Here is a tiny trained network, its code and every weight. The questions are about switching its units off for an input and a class, where a switched-off unit gives its printed mean instead of its output.

import numpy as np


def w(rows, s, z=0):
    codes = np.array(rows[::2]) - 128.0
    scale = np.full(codes.shape[1], s)
    scale[-1] = z or s
    return codes * scale


def f(y):
    return np.maximum(y, 0)


def log_softmax(a):
    a = a - a.max(-1, keepdims=True)
    return a - np.log(np.exp(a).sum(-1, keepdims=True))


def net(x, mask):
    res = np.array(x, float).reshape(1, 6) / 4 @ E
    y = f(res @ A[0][:, :-1].T + A[0][:, -1])
    res = res + np.where(mask, y, B[0][:, -1]) @ B[0][:, :-1]
    return log_softmax(res[-1] @ U[:, :-1].T + U[:, -1])


A, B = {}, {}
E = w([
[184,89,140,92,255],'x0',
[81,69,226,50,99],'x1',
[161,26,85,81,78],'x2',
[56,170,65,80,137],'x3',
[60,61,113,215,177],'x4',
[40,85,102,130,53],'x5',
],0.0093)
A[0] = w([
[180,137,172,194,75,195],'N1',
[248,124,125,113,189,185],'N2',
[108,71,177,93,142,105],'N3',
[112,122,153,201,163,239],'N4',
[75,151,93,156,175,153],'N5',
[147,179,153,153,91,161],'N6',
[61,174,168,115,160,182],'N7',
[124,108,155,73,124,166],'N8',
[175,84,86,128,129,197],'N9',
[144,93,89,216,111,253],'N10',
[211,116,110,112,153,135],'N11',
[110,112,43,131,103,128],'N12',
[171,207,92,54,105,117],'N13',
[134,145,189,90,127,187],'N14',
[137,185,102,74,131,140],'N15',
[110,218,139,175,143,193],'N16',
[134,154,76,188,66,178],'N17',
[78,69,100,92,106,203],'N18',
[109,199,122,136,162,170],'N19',
[116,196,124,127,142,210],'N20',
[80,167,122,163,163,66],'N21',
],0.013,0.0047)
B[0] = w([
[80,202,206,136,142,194],'N1',
[136,147,106,107,255,250],'N2',
[195,94,217,105,117,176],'N3',
[145,129,133,220,166,198],'N4',
[133,96,38,174,115,182],'N5',
[121,179,164,116,124,177],'N6',
[238,100,98,166,78,182],'N7',
[162,65,188,91,124,175],'N8',
[69,103,146,111,199,182],'N9',
[29,96,145,165,146,202],'N10',
[136,126,141,89,200,198],'N11',
[64,83,95,99,93,174],'N12',
[177,149,103,66,84,206],'N13',
[191,143,156,136,151,182],'N14',
[187,135,89,97,85,180],'N15',
[144,186,102,149,122,208],'N16',
[48,157,140,107,87,192],'N17',
[104,43,126,106,54,193],'N18',
[157,167,65,147,105,189],'N19',
[177,210,58,143,85,188],'N20',
[160,153,66,175,144,166],'N21',
],0.009,0.015)
U = w([
[209,199,119,52,79,24],'0',
[76,83,85,57,60,184],'1',
[166,136,149,76,214,173],'2',
[80,84,164,219,118,2],'3',
[173,150,50,206,88,206],'4',
[179,80,232,79,72,178],'5',
[71,229,157,135,94,82],'6',
[133,170,245,164,94,181],'7',
],0.011,0.0029)

Each question gives the input, the list of numbers given to net, and the class t.
The units are the neurons (one row each of A and B). Each row of codes is followed by its name. A weight is (code - 128) times the scale printed after its matrix; where a second scale follows, it is the last column's (A, B and U).
mask holds one flag per neuron, in row order. A switched-off neuron (its flag False) gives its mean, the last column of its row in B, instead of its output. The means were averaged over made-up inputs and are rounded, as every weight is.
A unit's drop is (log p(t) with every unit on - log p(t) with that unit switched off) / (log p(t) with every unit on - log p(t) with every unit switched off).
The circuit of an input: a set's keep is (log p(t) with only the set's units on - log p(t) with every unit switched off) / (log p(t) with every unit on - log p(t) with every unit switched off). Starting from the 12 units with the biggest drops (on a tie, the unit counted first), units are removed one at a time, each time the one whose removal leaves the highest keep (on an exact tie, the one counted first), for as long as the keep stays at least 0.8.
units of the circuit, in order: the units of the circuit, biggest drop first
top k neurons: the k neurons with the biggest drops, biggest first
drop of u: that unit's drop, to one decimal
input [4,-7,4,-1,5,8], class 3: units of the circuit, in order : N10
input [5,4,-4,0,-7,6], class 5: units of the circuit, in order : N8, N2
input [5,-7,-6,-3,5,-8], class 4: top 3 neurons : N5, N19, N4
input [-1,-2,8,-8,2,6], class 3: top 4 neurons : N10, N13, N1, N15
input [7,0,-3,3,-8,-6], class 0: top 2 neurons : N13, N15
input [8,7,-7,3,2,0], class 4: top 2 neurons : N7, N11
input [-6,5,2,-2,3,-6], class 7: top 2 neurons : N1, N13
input [5,-2,6,7,8,1], class 1: top 2 neurons : N12, N18
input [-2,2,7,-3,0,1], class 5: top 2 neurons : N3, N5
input [2,3,7,-7,-8,-1], class 2: drop of N2 : 0.8
input [-3,-2,4,-7,0,-3], class 2: drop of N11 : 0.3
input [-6,-8,3,5,-7,6], class 1: drop of N12 : 0.1
input [3,-7,3,-8,7,1], class 3: drop of N10 : 0.1
input [1,5,6,2,3,1], class 5: units of the circuit, in order : N3
